(in the rows, 128 means zero)
Each row of numbers stands for one element and depends on some of the facts below. Use the named rows to name the rest.

Some elements and their rows:
grada: [121  88 118 121 109 158 138 151 147 110 192 104 147 111 100 140 118 132
 129 153 123 158 109 171 160  91  75 127 131 132 151 156 160  92 153 126
 134 146]
ragron: [122  88 161 145 132 150  97 158 117  96 179 119 170  89 103 131 134 138
 127 162 130 137 110 124 162  85  94 133 110 123 153 145 126 108 161 119
 141 142]
fekes: [128  69 150 131 119 144 111 141 124 120 178 121 176 112 111 123 126 133
 113 155 133 146 116 140 148  90  91 131 132  99 149 113 113  90 164 115
 142 153]
driskik: [130  60 149 123 110 142 102 136 120 131 189 112 171 108 110 124 129 137
 122 154 129 147 111 137 156 100  94 132 140 100 156  99 109 100 160 122
 139 153]
radru: [123  88 155 127 129 150 123 150 126 121 173 123 190 103 110 120 123 141
 101 147 150 139 110 155 131 101  97 136 146 100 133  99 100  86 176 124
 139 151]
brubrun: [131  98 169 133 107 140 102 163 121 112 179 109 170  98 131 116 120 150
 115 159 127 144 124 143 163  90 100 119 128 100 142 103 111 115 164 122
 142 160]
pluska: [109  86 149 125 134 159 122 138 119 138 183 135 195 109  81 134 126 147
 106 160 154 132 103 155 140 112  85 141 129 104 137 103  93  90 191 124
 149 136]
klogu: [126  70 150 131 105 138  95 138 129 114 180 108 162 108 105 126 131 135
 128 156 133 144 120 114 157 102 105 130 146 110 165 107 111 103 155 140
 138 156]
bepli: [114  88 144 138 122 136 113 156 131 111 170 101 166  99 109 121 126 143
 114 164 115 157 109 131 150 100  96 138 134  91 141 106  96 108 169 106
 124 149]
lerer: [117 131 143 126 119 178 147 165 119 116 206 123 206  76  94 129 106 154
 108 153 164 165  92 218 100 107  72 139 170 115 124  98 105  92 150 112
 136 154]
rudun: [125  82 151 125 123 143 110 152 127 119 182 116 175 106 113 120 127 131
 117 153 133 148 116 134 147  92  96 135 135  97 148 110 108  92 165 115
 137 153]
bestar: [120  91 151 136 138 150 103 151 130 111 173 113 189  85  92 129 132 129
 133 149 130 145 104 136 155  98  98 141 128 101 146 112 101  97 158 108
 135 146]
grodravu: [124  78 123 128  91 162 118 131 143  99 186 109 160 116  81 137 124 129
 111 165 145 151 123 153 133  99  89 130 170 123 155 140 133  92 149 159
 151 162]
mefun: [133  82 147 123 125 142 110 150 131 125 171 111 175 112 113 130 124 132
 116 154 124 145 110 145 154  97 101 133 125  99 141 105 115  94 165 117
 136 151]
gosir: [141  80 149 119 114 147 116 156 133 115 161 105 180 105 116 120 122 123
 110 155 132 159 109 146 141  88 104 127 150  82 132 103 122  82 151 113
 135 169]
fegrides: [127  78 156 132 119 145 110 144 131 117 169 116 174 107 107 122 127 131
 118 160 131 144 115 130 155  92  98 133 135 103 149 109 110  96 161 125
 140 157]
brefur: [128  70 150 135 113 143 115 144 126 121 176 120 175 108 114 121 131 133
 109 155 130 147 111 141 151  96  92 133 136  99 155 110 110  95 168 117
 138 150]
toskas: [146  74 125  87 157 136 138 187 141 133 161  94 142 130 122 136 100 130
 107 131 138 150 103 158 166  80 102 126 103 120 125 129 165  88 164 134
 132 142]
bromol: [102 122 146 131 109 166 147 130 169 126 192 121 172 111  95 157 118 165
  83 145 130 120 124 167 143 136  76 148 158 118 158  97  97 107 211 164
 161 136]
mosun: [126  77 145  99  83 161  84 138 117 143 241  79 142 103  85 135 114 177
 138 147 136 160 104 164 165 120  92 123 177 132 165  87 116 143 133 169
 145 151]
zolus: [115  88 150 153 112 152 112 130 115 101 175 119 187 100  95 135 126 129
 132 187 124 138 120 135 161  99  92 138 114 116 157 133 104 104 169 107
 134 141]

How the elements are related:
fanos: points at; studek: refers to
(rukeza, fanos, rali); (rukeza, fanos, trapa); (truge, fanos, gosir); (truge, fanos, lobrol); (staste, fanos, drudi)
(braplel, fanos, brufin); (braplel, fanos, mefun); (braplel, fanos, toskas); (braplel, fanos, gigra); (braplel, fanos, flupladel)
(flugobar, fanos, plude); (flugobar, fanos, bugi); (flugobar, fanos, bokletrok); (benur, fanos, panem); (benur, fanos, zolus)
(benur, fanos, mezok); (benur, fanos, drukem); (selam, fanos, netrules); (selam, fanos, skadravur); (selam, fanos, mezok)
(pabir, fanos, kimum); (pabir, fanos, vogar); (pabir, fanos, grugi); (pabir, fanos, zolus); (pabir, fanos, ragron)
(grebrak, fanos, panem); (grebrak, fanos, kimum); (grebrak, fanos, sasar); (grebrak, fanos, plutrubi); (grebrak, fanos, maklak)
(grebrak, fanos, kloskol); (grebrak, fanos, veklis); (grebrak, fanos, flistin); (grebrak, fanos, mabozik); (fivol, fanos, plalo)
(lerer, fanos, sasar); (lerer, fanos, radru); (lerer, fanos, klakom); (lerer, fanos, kloskol); (lerer, fanos, klefen)
(lerer, fanos, motra); (lerer, fanos, fluski); (trere, fanos, treplel); (trere, fanos, kloskol); (trere, fanos, vepo)
(bromol, fanos, skizusul); (bromol, fanos, pluska); (bromol, fanos, grazo); (bromol, fanos, sebril); (ladrer, fanos, foplum)
(ladrer, fanos, guflin); (ladrer, fanos, rali); (ladrer, fanos, bugi); (ladrer, fanos, zibas); (ladrer, fanos, zedrur)
(ladrer, fanos, tranak); (laklo, fanos, savu); (laklo, fanos, grida); (laklo, fanos, grelen); (laklo, fanos, botim)
(laklo, fanos, vimes); (laklo, fanos, mabozik); (brifeplol, fanos, klakom); (brifeplol, fanos, grugi); (brifeplol, fanos, pluska)
(grada, fanos, stubril); (grada, fanos, drukam); (luku, fanos, brufin); (luku, fanos, guflin); (luku, fanos, plemim)
(luku, fanos, grazo); (luku, fanos, dreska); (trorel, fanos, dagas); (trorel, fanos, klakom); (stemok, fanos, kimum)
(stemok, fanos, maklak); (stemok, fanos, tratal); (rerim, fanos, ploder); (rerim, fanos, grelen); (tagrizun, fanos, panem)
(tagrizun, fanos, klefen); (tagrizun, fanos, fluski); (tagrizun, fanos, drudofak); (bribor, fanos, drukam); (bribor, fanos, toskas)
(bribor, fanos, grelen); (bribor, fanos, lobrol); (pevor, fanos, gigra); (pevor, fanos, klakom); (pevor, fanos, nipu)
(pevor, fanos, fluski); (gribefa, fanos, radru); (gribefa, fanos, vimes); (gribefa, fanos, plabrul); (fupler, fanos, rali)
(fupler, fanos, drudofak); (braklaror, fanos, nipu); (peflok, fanos, kana); (koluk, fanos, vogar); (grimitre, fanos, plutrubi)
(grimitre, fanos, maklak); (grimitre, fanos, vonota); (grimitre, fanos, flobi); (ronesa, fanos, dukleskim); (ronesa, fanos, sasar)
(ronesa, fanos, gosir); (ronesa, fanos, bise); (fubrus, fanos, rirafim); (dinuklam, fanos, tedrok); (dinuklam, fanos, flistin)
(meni, fanos, raner); (meni, fanos, treplel); (stetil, fanos, stanestem); (stetil, fanos, sebril); (grodravu, fanos, brufin)
(grodravu, fanos, klogu); (grodravu, fanos, gupa); (grodravu, fanos, flobi); (grodravu, fanos, fegrides); (gumi, fanos, toskas)
(gumi, fanos, raner); (teke, fanos, radru); (teke, fanos, guflin); (teke, fanos, grugi); (droma, fanos, bise)
(droma, fanos, botim); (droma, fanos, flobi); (badis, fanos, dukleskim); (badis, fanos, rali); (badis, fanos, botim)
(ripleklem, fanos, kosek); (ripleklem, fanos, bugi); (ripleklem, fanos, kloskol); (ripleklem, fanos, grazo); (mosun, fanos, ploder)
(mosun, fanos, nipu); (mosun, fanos, driskik); (mosun, fanos, kabrugris); (keven, fanos, stubril); (keven, fanos, gupa)
(keven, fanos, ragron); (keven, fanos, drukem); (keven, fanos, drudofak); (bodek, fanos, bestar); (bodek, fanos, panem)
(bodek, fanos, pluska); (bodek, fanos, plemim); (bodek, fanos, veklis); (bodek, fanos, fluski); (sutin, fanos, skizusul)
(sutin, fanos, drudi); (sutin, fanos, kabrugris); (sutin, fanos, trapa); (britri, fanos, ploder); (britri, fanos, klogu)
(britri, fanos, rirafim); (klakom, studek, rirafim); (flistin, studek, ragron); (rukeza, studek, savu); (zolus, studek, gigra)
(flinapak, studek, dukir); (dukleskim, studek, plutrubi); (vesegre, studek, rudun); (ditar, studek, stemok); (truge, studek, gode)
(meklisko, studek, pevor); (braplel, studek, kosek); (dagas, studek, stanestem); (gupa, studek, namol); (benur, studek, gupa)
(zogresor, studek, panem); (selam, studek, geplol); (zedrur, studek, netrules); (grebrak, studek, klakom); (gigra, studek, stevak)
(toskas, studek, pabir); (trere, studek, raner); (stoku, studek, ladrer); (bromol, studek, dinuklam); (motra, studek, maklak)
(ladrer, studek, tranak); (klumim, studek, brifeplol); (grelen, studek, lobrol); (vimes, studek, kloskol); (driskik, studek, skadravur)
(dukir, studek, zolus); (vonota, studek, brubrun); (stanestem, studek, peklezu); (brefur, studek, vepo); (budo, studek, vesegre)
(treplel, studek, bribor); (kimum, studek, plemim); (plutrubi, studek, grada); (namol, studek, sutin); (raner, studek, dreska)
(radru, studek, trere); (brifeplol, studek, grimitre); (skizusul, studek, sebril); (zibas, studek, flinapak); (gode, studek, flobi)
(grada, studek, ripleklem); (botim, studek, stetil); (luku, studek, rukeza); (kana, studek, peflok); (stemok, studek, grida)
(kosek, studek, meni); (skuzis, studek, fekes); (tagrizun, studek, braklaror); (peklezu, studek, selam); (rudun, studek, kifligi)
(brufin, studek, laklo); (savu, studek, stidi); (mabozik, studek, mosun); (bribor, studek, bestar); (grida, studek, braplel)
(bise, studek, klefen); (kifligi, studek, stoku); (tedrok, studek, staste); (pevor, studek, mabozik); (mubrimol, studek, drukam)
(ragron, studek, tratal); (geplol, studek, guflin); (drudofak, studek, ditar); (panem, studek, skizusul); (braklaror, studek, motra)
(maklak, studek, veklis); (trapa, studek, mubrimol); (goko, studek, klumim); (peflok, studek, brufin); (plabrul, studek, bepli)
(flupladel, studek, vonota); (fubrus, studek, radru); (dinuklam, studek, luku); (dreska, studek, kabrugris); (sebril, studek, trapa)
(meni, studek, grebrak); (skadravur, studek, brefur); (klefen, studek, bromol); (stetil, studek, dagas); (grodravu, studek, skuzis)
(kabrugris, studek, budo); (mezok, studek, driskik); (rano, studek, tedrok); (droma, studek, drudofak); (rirafim, studek, botim)
(ripleklem, studek, rano); (mosun, studek, flupladel); (pluska, studek, zogresor); (drukam, studek, ronesa); (fekes, studek, mezok)
(bestar, studek, tagrizun); (grazo, studek, plabrul); (lobrol, studek, kana); (bodek, studek, benur)

Name these rows:
No name comes twice in this set of rows, the named rows included.
[126  50 137 107  91 137  80 129 126 132 199  88 144 115  90 137 127 149
 144 151 126 151 115 120 167 104 113 128 159 119 177  89 111 121 144 150
 135 163]	ploder
[117  71 124 114  70 146  94 115 146 112 212  82 135 109  76 150 124 159
 140 155 129 156 124 139 156 118 106 123 184 142 184 112 122 123 141 182
 144 166]	britri
[121 104 139 142  96 166 129 142 139 101 198 108 164  98 103 137 117 141
 122 166 121 148 118 162 152  97  79 133 143 129 160 137 132 104 157 131
 148 144]	selam
[139  85 161 120 126 163 101 154 110 125 184 115 179 118 101 119 118 130
 108 154 148 138 110 136 154  84 102 128 127 100 136 116 118 106 166 138
 157 152]	meklisko
[137  90 162 120 122 147 106 160 122 123 174 109 172 110 122 118 114 143
 111 160 133 142 116 153 165  87 104 124 120 103 135 106 121 111 164 128
 143 151]	flupladel
[108  99 143 142 115 152 148 150 163 108 172 128 178 103 103 151 134 168
  69 145 144 123 113 183 128 116  83 132 170 115 139 119 120  85 186 149
 161 150]	ripleklem
[118  83 156 140 118 135 114 156 136 116 177 114 163  98 128 117 134 145
 107 149 113 146 115 141 151  95  90 130 135  91 147 103 109 102 176 105
 135 150]	tranak
[147  95 140 132  89 153 123 154 161  83 184  79 156  98 126 128 111 135
  99 158 115 172 115 153 125 101  90 135 192 105 144 106 138 104 126 134
 138 170]	laklo
[118 104 155 153 113 143 109 144 133  77 150 122 192  82  94 125 138 129
 131 176 146 151 121 116 135  94 114 130 158 101 150 127 102  86 149 126
 130 175]	maklak
[110 107 136 143  93 161 128 130 145  93 190 116 167 102  93 146 122 144
 118 163 131 143 125 157 149 107  85 136 148 135 162 146 128 104 167 144
 146 150]	koluk
[122 103 128 136  89 153 134 161 155  97 172  90 166  90 102 119 134 139
  95 170 128 181 116 187 114  91  84 113 195  70 121 118 126  82 139 116
 134 185]	ronesa
[113  85 145 140 147 151 119 143 143 126 159 116 179 116  90 144 122 153
  83 154 138 120 108 129 150 120  95 151 136 100 138 105  96  99 201 141
 152 127]	grazo
[159  78 141 118 129 147 121 155 144 111 166  91 171 114 129 134  98 119
 114 148 114 158 105 139 147  96 105 145 130 112 138 108 130  89 144 114
 134 146]	lobrol
[111 113 158 130  88 169 109 132 178 126 222 111 143  90 103 139 146 173
 106 134 103 127 121 164 175 118  71 115 158 100 163 103 112 124 183 158
 177 151]	sutin
[106  82 143 142  92 149 122 140 156 112 209 110 144  94 114 142 144 174
 103 145 118 135 116 166 153 112  72 122 158 118 165 119 120 111 178 141
 156 146]	staste

Now the same elements, written a new way:
Known rows:
luku: [133  82 162 115 136 102  91 113 119 150 138 145 140 109 172 126  84 136
 103 129 133 211 124  93  98 139 115 111 162 188 150 116 150 137]
trorel: [160  96 139  93 144 110  86 129  84 136 140 136 170 103 119 135 137 136
  96 106 158 201  90 105 125 126 123 100 130 153 107  86 179 109]
ladrer: [155 113 171 141 147 116  69 160 120 169 147 121 119 129 138 147 144 134
  93 153 135 209 141 105 102  98 137  99 132 229 167 122 128 167]
truge: [139 107 156  98 130  96  98 133 128 129 140 166 133 122 148 133 119 128
  95 126 142 156  91 116 108 131 135 121 149 173 149 119 151 144]
pabir: [182 101 114 106 146  78 120 161 111 154 148 142 161 134  98 124 149 120
  71 147 153 207 102 131 139 130 109  92 145 159 133 136 134 135]
meni: [131  98 152  92 105  92  89  96 131 154 122 165 142 130 177 127 133 135
  89 108 122 181  90  83 116 114 117 109 154 170 126 134 134 139]
dinuklam: [163  90 146 136 150  79 109 159 106 149 167 156 135 135 157 127 117 142
  75 145 154 197 122 122 100 148 103  96 149 174 162 146 121 136]
vimes: [164 133 119 170 132 104 113 120 126 118 143 125 107 135 122 124 134 131
 124 132 124 137 164 107 118 143  91 126 127 111 136 155 115 133]
mefun: [147 134 114 140 134 136 124  99 132 114 104 141 122 111 112 109 113 121
 137 108 111 123 143  95 141 153 107 133 132 106 120 132 141 123]
motra: [157 138 141 142 117 112 102  86 135  90 129 104 128 114  88 126 134 134
 161 129 145 107 159 106 125 170 116 148 160 103 111 125 165 116]
budo: [164 129 135 177 143 109 104 111 140 109 128 134 114 125 121 143 170 109
 105 137  99 149 183 113 123 132  95 117 110 109 143 154 135 154]
dukir: [142 137 136 153 130 109 114  86 126 103 124 127 118 108 119 122 116 128
 146 118 122 118 151 106 120 167 117 138 145 107 135 131 141 124]
plude: [147 135 115 138 134 135 124  99 133 120  99 131 122 110 104 113 111 121
 138 110 113 128 146  98 140 151 112 132 129 111 124 128 140 119]
zogresor: [160 143 109 164 130  91 121 115 125 113 164 114 102 123 109 122 126 123
 123 129 123 143 164 110 113 128 100 133 131 107 132 150 108 137]
bokletrok: [146 136 115 143 132 133 120  97 132 121 102 132 122 111 104 109 112 122
 141 111 112 129 147  95 139 154 109 130 132 112 124 127 138 122]
goko: [138 134 138 151 127 109 113  82 124 102 121 129 119 107 118 129 121 125
 145 122 120 120 148 107 124 163 118 138 141 108 131 134 142 130]
vesegre: [142 132 147 155 133 116 107  80 137 101 107 142 125 101 123 147 157 102
 126 123  96 130 165 117 127 157 120 132 122 106 141 134 161 147]
flobi: [149 140 112 139 140 114 143 114 133 113 102 156 121 111  88 109 116 115
 127 124 116 103 127 125 146 176 124 130 136 110 143 138 133 128]
tranak: [169 134 105 164 143 128 116 134 128 134 122 121 110 131 100 108 134 124
 118 125 115 149 169  96 137 135  90 117 118 124 131 146 113 128]
stubril: [147 139 115 137 137 128 128 107 132 115 102 144 123 111 100 112 113 121
 133 115 118 116 138 108 144 164 119 130 130 112 132 131 140 126]
pluska: [143 128 136 141 127 102 106  68 111 107 129 102 134 100 114 135 125 120
 146 116 120 158 156  99 119 147 110 134 147  98 111 119 152 122]

Rows to name:
No name comes twice in this set of rows, the named rows included.
[141 126 141 149 121  97  86  62  58 106 119 101 153 102 123 150 158 139
 149  93 137 167 132 101 140 157  99 106 123  70  85 106 160  97]	klakom
[160  80 150 135 142  94  82 143 112 163 165 129 135 130 172 131 111 140
  84 134 143 238 140  85  91 114  87  98 148 191 141 130 126 137]	bromol
[139 115 152  89 125  45 117 104  87 135 122 155 181 114 105 148 165 123
  98 145 144 176  66 151 147 169 141  94 163 136 138 129 140 133]	grebrak
[186 105 143 127 147 106  71 191  79 129 197 169 114 147 168 137 141 167
  76 103 183 137  83 111  82 110 105 100  93 163 130 104 160 116]	mosun
[165  89 151 118 134  79  88 138 139 144 154 143 146 135 146 144 159 110
  69 147 128 223 139 107 116 100 102 101 144 175 137 147 141 155]	trere
[165 100 161  99 139  93  66 125  51 121 176 134 170 102 140 152 150 153
 100 100 178 179  83 113 100 141 127 101 123 141 103  73 201 106]	pevor
[148  97 146  93 136 115  91 120 113 155 126 133 162 105 120 128 124 123
  97 125 143 211 105 100 130 119 122 104 150 176 116 100 161 126]	teke
[138 106 152  84 116  96  84 103 116 156 144 172 143 128 178 124 142 151
  87  95 131 155  82  82 106 118 119 106 143 165 120 126 143 133]	braplel
[144 135 151 159 138 136  91  97 128 100 113 152 111 104 142 144 154 121
 121 105 105 114 154 111 112 143 123 125  98 114 140 121 175 141]	kabrugris
[149 119 144  98 152 108 107 150 101 145 118 154 153 108  97 128 128 133
  95 135 149 160  81 134 135 152 153 107 140 176 155 106 158 136]	keven
[174 105 143 120 141  93  91 175 110 136 174 168 120 151 154 137 146 141
  72 128 159 152  93 120 102 113 113  99 116 172 147 130 143 142]	fubrus

Now the same elements, written a new way:
Some rows with their names:
sebril: [120 133 160 137 146 117 164 130 119  75  91  92 173 153 144 104 133 153
 100 172 101 178 150 107 128 144 146]
driskik: [144 110 104 134 140  69 141  85 136 120 155 128 133 130 152 118 160 102
 107 152 106 124 123 109 119 154 116]
skadravur: [154  94 141 171 182  44 160 156 120 153 166 129 189 155 136 169 151 118
  55 129 148 102 114 136 153 112 103]
flupladel: [121 133 139 132 146 103 114 117 129 131 112 139 138 144 159 107 149 116
 110 116 122 143 126 102 132 148 109]
foplum: [126 131 155  86 119 137 130  92 135 137 147 143 170 153 143 150 131 144
 124 114 117 135 135 114 125 129 124]
toskas: [124 135 138 130 148 106 108 123 131 133 108 141 135 135 159 111 148 117
 109 106 124 149 131 108 129 144 108]
pevor: [119 125 146 138 118 119 118 133 123 119 117 128 125 141 122 114 136 111
 124 149 147 122 100 132 117 150 109]
namol: [121 128 149 129 129 117 120 125 122 125 122 129 139 142 134 120 139 116
 114 134 138 126 112 128 124 153 123]
kosek: [134 154 151 105 144 107 111 128 147 117  96 152 165 153 153 142 124 129
 120 126 101  99 134 124 117 161 142]
plemim: [129 125 137 109 128 141 138 101 142 138 135 130 154 141 139 148 126 134
 117 112 124 151 128 110 139 127 130]
dagas: [133 140 141 130 155 119  82 125 135 126 147 109 172 120 125 104 144 128
 104 115 131 154 116 113 124 160 142]
bise: [113 134 142 127 139 108 112 111 131 136 124 132 145 153 152 112 143 115
 112 117 131 137 121 120 139 154 141]
tratal: [126 123 129 105 130 143 137  98 142 139 135 123 150 146 139 144 116 120
 118  98 137 149 124 127 155 129 145]
lerer: [123 117 143 111 105 157 135 119 136 131 126 128 128 132 112 146 117 123
 132 129 151 135 110 137 127 121 110]
ploder: [116 123 115 133 116 125 139  85 142 148 143 154 138 119 134 142 134 127
 121 119 108 156 122 102 132 127 132]
tedrok: [127 137 129 108 141 123 121 100 134 115 130  86 150 180 143 105 115 101
 115 104 158 129 104 155 175 170 187]
rano: [121 125 146 133 130 113 118 124 123 123 124 129 142 150 134 113 141 114
 116 134 136 123 111 123 126 152 121]
dinuklam: [ 71 127 149 118 132 154 102 115 142 127 119  99 122 192 120 105 120  86
 121 149 192 112  92 166 156 157 163]
drukem: [126 121 136 121 133 131 142 109 138 148 139 136 159 140 138 156 123 130
 112 106 132 145 123 120 148 119 129]
plude: [127 134 187  55 105 133 117  90 128 133 163 157 189 166 148 164 142 160
 129 117 112 112 145 119 110 126 107]
flobi: [124 125 127 113 124 135 135  93 140 145 137 136 147 137 140 145 125 126
 122 103 128 151 125 114 148 129 137]

Rows to name:
No name comes twice in this set of rows, the named rows included.
[132 139 144 142 101 130 123 147  94 115 118 131 141 164 109 108 120 114
 128 119 144 114  69 109 138 162  92]	tagrizun
[129 136 131 152  88 127 129 139  96 114 118 144 128 150 106 105 133 113
 135 137 127 119  67  97 129 167  91]	braklaror
[127 139 141 128 141  99 122 118 132 127 116 138 152 153 151 128 132 118
 113 121 119 118 124 123 135 153 142]	drudofak
[123 135 146 128 140 110 132 116 126 114 121 123 158 154 145 117 139 126
 108 132 119 144 125 116 132 153 138]	pluska
[115 118 130 130  96 147 132 109 135 141 131 147 116 113 112 143 128 120
 136 137 140 141 108 127 120 123 111]	rerim
[119 132 137 134 136  99 115 114 127 131 124 141 141 138 151 111 143 112
 114 118 122 140 122 114 134 152 130]	grelen
[126 134 151 131 135 121  87 129 125 127 149 114 158 121 112 107 146 123
 109 132 142 143 109 125 118 155 124]	peklezu
[127 128 191  64  83 149 115 114 122 126 151 150 164 153 119 162 135 147
 141 138 139 102 127 144  96 122  91]	flugobar
[127 128 141 100 133 143 132 103 143 140 129 131 152 139 147 145 129 132
 119 102 128 149 133 114 137 127 121]	kloskol
[122 127 129 113 128 136 128 100 143 142 131 138 142 133 147 140 125 127
 122  99 128 152 132 115 143 123 127]	gosir
[127 136 135 118 141 114 122 105 131 122 128 108 154 165 148 109 127 109
 112 108 146 133 111 139 157 161 166]	flistin
[124 117 146 114 119 156 116 138 138 137  97 142 110 110 132 138 127 116
 128 116 152 151 127 121 119 111  67]	gumi
[115 129 155 136 115 106 122 125 113 109 115 127 148 143 141 109 131 125
 114 141 135 141 125 138 133 141 127]	zogresor

